Below is a small trained network, with its code and all its weights. Each question gives an input and a target symbol and asks what happens when units are switched off, that is, made to give their printed mean instead of their output.

import numpy as np


def w(rows, s, z=0):
    codes = np.array(rows[::2]) - 128.0
    scale = np.full(codes.shape[1], s)
    scale[-1] = z or s
    return codes * scale


def norm(h):
    return h / np.sqrt((h * h).mean(-1, keepdims=True) + 1e-5)


def f(y):
    return y / 2 * (1 + np.tanh(0.7978845608 * (y + 0.044715 * y**3)))


def softmax(a):
    e = np.exp(a - a.max(-1, keepdims=True))
    return e / e.sum(-1, keepdims=True)


def log_softmax(a):
    a = a - a.max(-1, keepdims=True)
    return a - np.log(np.exp(a).sum(-1, keepdims=True))


def net(x, mask):
    ids = ['ΔΛΨβθτ'.index(c) for c in x.split()]
    T = len(ids)
    res = E[ids] + P[:T]
    u = 0
    for l in range(2):
        q, k, v = (norm(res) @ M[l].T for M in (Q, K, V))
        z = softmax(np.where(np.tri(T) > 0, q @ k.T / 2**0.5, -1e9)) @ v
        res = res + np.where(mask[u], z, O[l][:, -1]) @ O[l][:, :-1]
        u += 1
        y = f(norm(res) @ A[l][:, :-1].T + A[l][:, -1])
        res = res + np.where(mask[u : u + 8], y, B[l][:, -1]) @ B[l][:, :-1]
        u += 8
    return log_softmax(norm(res)[-1] @ U[:, :-1].T + U[:, -1])


Q, K, V, O, A, B = {}, {}, {}, {}, {}, {}
E = w([
[168,8,112,146],'Δ',
[99,103,106,117],'Λ',
[152,90,135,161],'Ψ',
[193,81,172,226],'β',
[94,53,222,152],'θ',
[245,100,47,115],'τ',
],0.014)
P = w([
[80,136,50,240],'0',
[118,168,70,187],'1',
[122,143,66,247],'2',
[155,117,160,104],'3',
[143,131,121,184],'4',
[197,143,174,3],'5',
[154,135,143,139],'6',
[175,146,167,80],'7',
[167,148,153,147],'8',
[163,119,147,184],'9',
[194,131,184,109],'10',
[173,139,180,93],'11',
[176,134,169,112],'12',
],0.0056)
Q[0] = w([
[171,99,152,86],'0.h1',
[155,250,155,129],'0.h1',
],0.013)
K[0] = w([
[199,140,218,49],'0.h1',
[25,159,3,72],'0.h1',
],0.0081)
V[0] = w([
[255,167,87,134],'0.h1',
[153,3,120,196],'0.h1',
],0.0057)
O[0] = w([
[149,244,148,95,155],'0.h1',
[140,254,78,69,254],'0.h1',
],0.0093,0.0079)
A[0] = w([
[47,108,104,15,103],'0.n1',
[170,143,245,127,202],'0.n2',
[151,162,173,121,173],'0.n3',
[18,162,65,72,195],'0.n4',
[219,98,190,150,114],'0.n5',
[72,81,254,140,123],'0.n6',
[133,198,155,87,175],'0.n7',
[73,117,2,133,252],'0.n8',
],0.0077,0.0016)
B[0] = w([
[164,159,115,254,162],'0.n1',
[31,184,128,209,207],'0.n2',
[119,99,96,221,190],'0.n3',
[177,25,164,219,214],'0.n4',
[145,88,2,181,192],'0.n5',
[85,183,145,35,165],'0.n6',
[187,98,116,208,254],'0.n7',
[186,145,229,70,232],'0.n8',
],0.0085,0.0035)
Q[1] = w([
[7,137,232,155],'1.h1',
[118,180,135,2],'1.h1',
],0.0061)
K[1] = w([
[96,167,232,31],'1.h1',
[193,147,255,240],'1.h1',
],0.0067)
V[1] = w([
[122,147,246,189],'1.h1',
[200,105,116,101],'1.h1',
],0.013)
O[1] = w([
[3,97,56,139,133],'1.h1',
[214,71,64,131,254],'1.h1',
],0.0074,0.0053)
A[1] = w([
[184,156,108,232,102],'1.n1',
[188,97,50,152,196],'1.n2',
[60,151,225,223,81],'1.n3',
[49,198,174,72,154],'1.n4',
[215,141,118,118,200],'1.n5',
[64,126,113,70,254],'1.n6',
[129,156,215,134,160],'1.n7',
[144,78,242,254,123],'1.n8',
],0.0087,0.00097)
B[1] = w([
[70,109,118,74,253],'1.n1',
[107,121,192,164,255],'1.n2',
[188,154,106,9,147],'1.n3',
[211,100,94,127,141],'1.n4',
[87,135,139,200,239],'1.n5',
[195,157,76,155,126],'1.n6',
[156,92,99,148,123],'1.n7',
[142,192,22,104,180],'1.n8',
],0.013,0.008)
U = w([
[218,162,232,167,11],'Δ',
[77,61,35,169,215],'Λ',
[104,84,244,152,212],'Ψ',
[15,254,217,137,132],'β',
[144,27,69,72,77],'θ',
[201,177,133,109,127],'τ',
],0.0067,0.0011)

Each question gives the input, a string of symbols that net reads in full, and the target symbol t.
The units are the heads (2 rows each of Q, K, V and O) and the neurons (one row each of A and B). Each row of codes is followed by its name. A weight is (code - 128) times the scale printed after its matrix; where a second scale follows, it is the last column's (O, A, B and U).
mask holds one flag per unit, layer by layer, with each layer's heads first. A switched-off unit (its flag False) gives its mean, the last column of its rows in O or B, instead of its output. The means were averaged over made-up inputs and are rounded, as every weight is.
A unit's drop is (log p(t) with every unit on - log p(t) with that unit switched off) / (log p(t) with every unit on - log p(t) with every unit switched off).
The circuit of an input: a set's keep is (log p(t) with only the set's units on - log p(t) with every unit switched off) / (log p(t) with every unit on - log p(t) with every unit switched off). Starting from the 12 units with the biggest drops (on a tie, the unit counted first), units are removed one at a time, each time the one whose removal leaves the highest keep (on an exact tie, the one counted first), for as long as the keep stays at least 0.8.
units of the circuit, in order: the units of the circuit, biggest drop first
top k neurons: the k neurons with the biggest drops, biggest first
top k neurons in layer l: the k neurons of layer l with the biggest drops, biggest first
drop when u is switched off: that unit's drop, to one decimal
input τ Δ Δ Δ θ τ β τ β Λ τ Λ β, target Λ: units of the circuit, in order	0.n5; 1.n1
input τ θ Ψ τ Λ Ψ Δ, target Δ: units of the circuit, in order	1.h1
input Ψ β β Λ τ β τ Δ, target Ψ: units of the circuit, in order	1.n8; 1.n2
input Δ θ Λ Δ Λ Λ τ Λ θ Λ, target τ: top 2 neurons	1.n8; 0.n4
input Λ τ τ, target Δ: units of the circuit, in order	1.n8; 1.h1
input τ θ β Λ Λ Λ, target Λ: top 4 neurons	0.n1; 1.n8; 0.n4; 0.n2
input θ θ Λ Λ Δ τ θ Λ τ Λ, target τ: units of the circuit, in order	0.n4; 1.n8; 0.n8; 1.h1
input Λ Λ Λ τ Λ Λ θ, target Λ: top 2 neurons	0.n8; 0.n5
input θ Ψ Ψ, target Ψ: top 2 neurons	0.n2; 1.n8
input τ Λ β β β Λ θ β τ Ψ, target β: top 2 neurons in layer 1	1.n1; 1.n4
input Δ β β, target β: units of the circuit, in order	0.n4; 1.n1; 0.n7
input Ψ β τ θ Ψ θ β β τ β β θ, target τ: top 2 neurons	1.n3; 1.n4
input Ψ θ Ψ, target Ψ: top 3 neurons	0.n2; 0.n6; 1.n8
input Λ Δ Λ Λ Λ Λ, target Λ: units of the circuit, in order	0.n4
input Λ β Ψ, target β: top 2 neurons in layer 0	0.n5; 0.n4
input τ τ Λ Δ Λ τ Λ, target Δ: drop when 1.n1 is switched off	0.0
input Δ τ τ Λ Λ β Δ Δ Δ Λ Λ, target Δ: drop when 0.n7 is switched off	0.1
input Λ τ Δ Ψ Δ β β θ Ψ Δ, target Ψ: drop when 1.n8 is switched off	0.5
